Below is a small trained network, with its code and all its weights. Each question gives an input and a target symbol and asks what happens when units are switched off, that is, made to give their printed mean instead of their output.

import numpy as np


def w(rows, s, z=0):
    codes = np.array(rows[::2]) - 128.0
    scale = np.full(codes.shape[1], s)
    scale[-1] = z or s
    return codes * scale


def f(y):
    return np.maximum(y, 0)


def softmax(a):
    e = np.exp(a - a.max(-1, keepdims=True))
    return e / e.sum(-1, keepdims=True)


def log_softmax(a):
    a = a - a.max(-1, keepdims=True)
    return a - np.log(np.exp(a).sum(-1, keepdims=True))


def net(x, mask):
    ids = ['αεθλμξπστφψ'.index(c) for c in x.split()]
    T = len(ids)
    res = E[ids] + P[:T]
    u = 0
    for l in range(3):
        r = res
        for j in range(2):
            rows = slice(2 * j, 2 * j + 2)
            q, k, v = (r @ M[l][rows].T for M in (Q, K, V))
            z = softmax(np.where(np.tri(T) > 0, q @ k.T / 2**0.5, -1e9)) @ v
            o = O[l][rows]
            res = res + np.where(mask[u + j], z, o[:, -1]) @ o[:, :-1]
        u += 2
        y = f(res @ A[l][:, :-1].T + A[l][:, -1])
        res = res + np.where(mask[u : u + 4], y, B[l][:, -1]) @ B[l][:, :-1]
        u += 4
    return log_softmax(res[-1] @ U[:, :-1].T + U[:, -1])


Q, K, V, O, A, B = {}, {}, {}, {}, {}, {}
E = w([
[159,129,158],'α',
[171,121,167],'ε',
[67,161,205],'θ',
[71,161,199],'λ',
[64,165,196],'μ',
[166,129,149],'ξ',
[207,5,174],'π',
[125,170,153],'σ',
[68,130,58],'τ',
[254,204,63],'φ',
[87,39,132],'ψ',
],0.012)
P = w([
[110,2,145],'0',
[159,51,131],'1',
[151,70,118],'2',
[145,59,92],'3',
[114,53,17],'4',
[93,48,5],'5',
[82,35,3],'6',
],0.0029)
Q[0] = w([
[89,100,139],'L0H1',
[112,166,90],'L0H1',
[17,251,111],'L0H2',
[227,96,62],'L0H2',
],0.021)
K[0] = w([
[98,103,166],'L0H1',
[179,158,143],'L0H1',
[1,182,106],'L0H2',
[233,24,59],'L0H2',
],0.019)
V[0] = w([
[68,77,9],'L0H1',
[177,56,175],'L0H1',
[1,219,139],'L0H2',
[115,45,152],'L0H2',
],0.0062)
O[0] = w([
[170,151,143,115],'L0H1',
[180,97,156,197],'L0H1',
[254,85,76,5],'L0H2',
[149,112,195,217],'L0H2',
],0.0089,0.0021)
A[0] = w([
[149,254,82,12],'L0N1',
[100,60,36,21],'L0N2',
[152,118,185,252],'L0N3',
[99,198,177,129],'L0N4',
],0.012,0.0023)
B[0] = w([
[59,95,250,174],'L0N1',
[114,69,99,165],'L0N2',
[63,175,83,253],'L0N3',
[193,107,87,184],'L0N4',
],0.014,0.0044)
Q[1] = w([
[119,139,135],'L1H1',
[100,169,138],'L1H1',
[112,175,134],'L1H2',
[122,250,95],'L1H2',
],0.021)
K[1] = w([
[115,107,129],'L1H1',
[81,86,127],'L1H1',
[92,133,131],'L1H2',
[17,6,69],'L1H2',
],0.018)
V[1] = w([
[65,59,121],'L1H1',
[140,93,76],'L1H1',
[147,115,158],'L1H2',
[68,1,135],'L1H2',
],0.0099)
O[1] = w([
[242,99,160,231],'L1H1',
[112,100,156,106],'L1H1',
[149,156,137,115],'L1H2',
[254,69,117,255],'L1H2',
],0.0077,0.0056)
A[1] = w([
[40,201,212,10],'L1N1',
[44,29,37,66],'L1N2',
[131,136,131,2],'L1N3',
[144,137,2,250],'L1N4',
],0.0071,0.0015)
B[1] = w([
[192,173,232,194],'L1N1',
[250,73,178,236],'L1N2',
[75,159,106,128],'L1N3',
[86,255,105,253],'L1N4',
],0.0096,0.0028)
Q[2] = w([
[138,148,142],'L2H1',
[64,135,112],'L2H1',
[83,140,174],'L2H2',
[6,2,130],'L2H2',
],0.014)
K[2] = w([
[126,122,151],'L2H1',
[158,201,119],'L2H1',
[184,205,138],'L2H2',
[247,253,7],'L2H2',
],0.012)
V[2] = w([
[99,83,42],'L2H1',
[185,249,46],'L2H1',
[137,139,196],'L2H2',
[84,73,124],'L2H2',
],0.013)
O[2] = w([
[204,117,129,53],'L2H1',
[156,252,74,22],'L2H1',
[96,87,86,254],'L2H2',
[103,148,141,108],'L2H2',
],0.013,0.0068)
A[2] = w([
[139,102,100,31],'L2N1',
[108,165,191,254],'L2N2',
[94,185,248,79],'L2N3',
[122,202,153,73],'L2N4',
],0.018,0.0057)
B[2] = w([
[91,153,144,202],'L2N1',
[153,229,227,254],'L2N2',
[118,76,7,252],'L2N3',
[127,187,29,170],'L2N4',
],0.018,0.0054)
U = w([
[49,131,84,56],'α',
[123,133,150,3],'ε',
[119,160,179,60],'θ',
[119,174,184,187],'λ',
[88,159,188,49],'μ',
[255,103,65,209],'ξ',
[134,177,195,244],'π',
[142,178,97,237],'σ',
[116,165,183,99],'τ',
[172,80,169,136],'φ',
[131,151,186,36],'ψ',
],0.0087,0.0027)

Each question gives the input, a string of symbols that net reads in full, and the target symbol t.
The units are the heads (2 rows each of Q, K, V and O) and the neurons (one row each of A and B). Each row of codes is followed by its name. A weight is (code - 128) times the scale printed after its matrix; where a second scale follows, it is the last column's (O, A, B and U).
mask holds one flag per unit, layer by layer, with each layer's heads first. A switched-off unit (its flag False) gives its mean, the last column of its rows in O or B, instead of its output. The means were averaged over made-up inputs and are rounded, as every weight is.
A unit's drop is (log p(t) with every unit on - log p(t) with that unit switched off) / (log p(t) with every unit on - log p(t) with every unit switched off).
The circuit of an input: a set's keep is (log p(t) with only the set's units on - log p(t) with every unit switched off) / (log p(t) with every unit on - log p(t) with every unit switched off). Starting from the 12 units with the biggest drops (on a tie, the unit counted first), units are removed one at a time, each time the one whose removal leaves the highest keep (on an exact tie, the one counted first), for as long as the keep stays at least 0.8.
circuit, biggest first: the units of the circuit, biggest drop first
unit that matters most: the unit with the biggest drop
top k neurons in layer l: the k neurons of layer l with the biggest drops, biggest first
input ψ σ ε φ ψ φ, target φ: circuit, biggest first	(L2H1, L0N2, L2N3)
input π ε ξ, target φ: circuit, biggest first	(L2H1, L1N4)
input τ ξ ξ, target ξ: circuit, biggest first	(L2H1, L0N1)
input λ ψ σ σ ψ μ σ, target φ: top 2 neurons in layer 0	(L0N2, L0N4)
input μ ψ μ, target φ: circuit, biggest first	(L2H1, L1H2, L0N2)
input σ μ ψ, target φ: circuit, biggest first	(L1N2, L2H1, L0N2)
input α μ λ τ λ τ ε, target ξ: circuit, biggest first	(L0N2, L0N1, L2H1)
input θ σ ψ ε, target φ: unit that matters most	L1H2
input τ α μ, target ξ: circuit, biggest first	(L0N2, L2H1, L0H2)
input σ φ ξ ξ τ, target ξ: circuit, biggest first	(L0N2, L1N2)
input ψ σ φ λ ψ ψ, target φ: top 2 neurons in layer 0	(L0N2, L0N3)
input σ ε ξ φ ε, target α: circuit, biggest first	(L0N1, L2H2, L0H2, L2N2)
input σ μ σ μ ψ α, target φ: top 3 neurons in layer 0	(L0N2, L0N4, L0N1)
input α τ α, target ξ: circuit, biggest first	(L2N2, L0N1)
input ξ α θ ψ α ψ ε, target φ: unit that matters most	L2H1
input σ θ ξ φ ψ μ τ, target φ: circuit, biggest first	(L1N2, L0N2, L2H1)
input μ τ φ, target α: circuit, biggest first	(L2N3, L0N1, L0H2)
input α τ ε φ μ, target α: top 2 neurons in layer 1	(L1N1, L1N4)
input τ α θ, target ξ: top 2 neurons in layer 1	(L1N4, L1N1)
input τ ψ φ ε σ φ θ, target α: unit that matters most	L0N1
input σ α θ, target σ: top 3 neurons in layer 0	(L0N1, L0N2, L0N3)
input τ σ φ π α, target α: top 2 neurons in layer 0	(L0N1, L0N3)
input σ α τ σ σ, target ξ: top 2 neurons in layer 2	(L2N2, L2N1)
input σ α φ τ σ, target α: top 2 neurons in layer 2	(L2N2, L2N1)
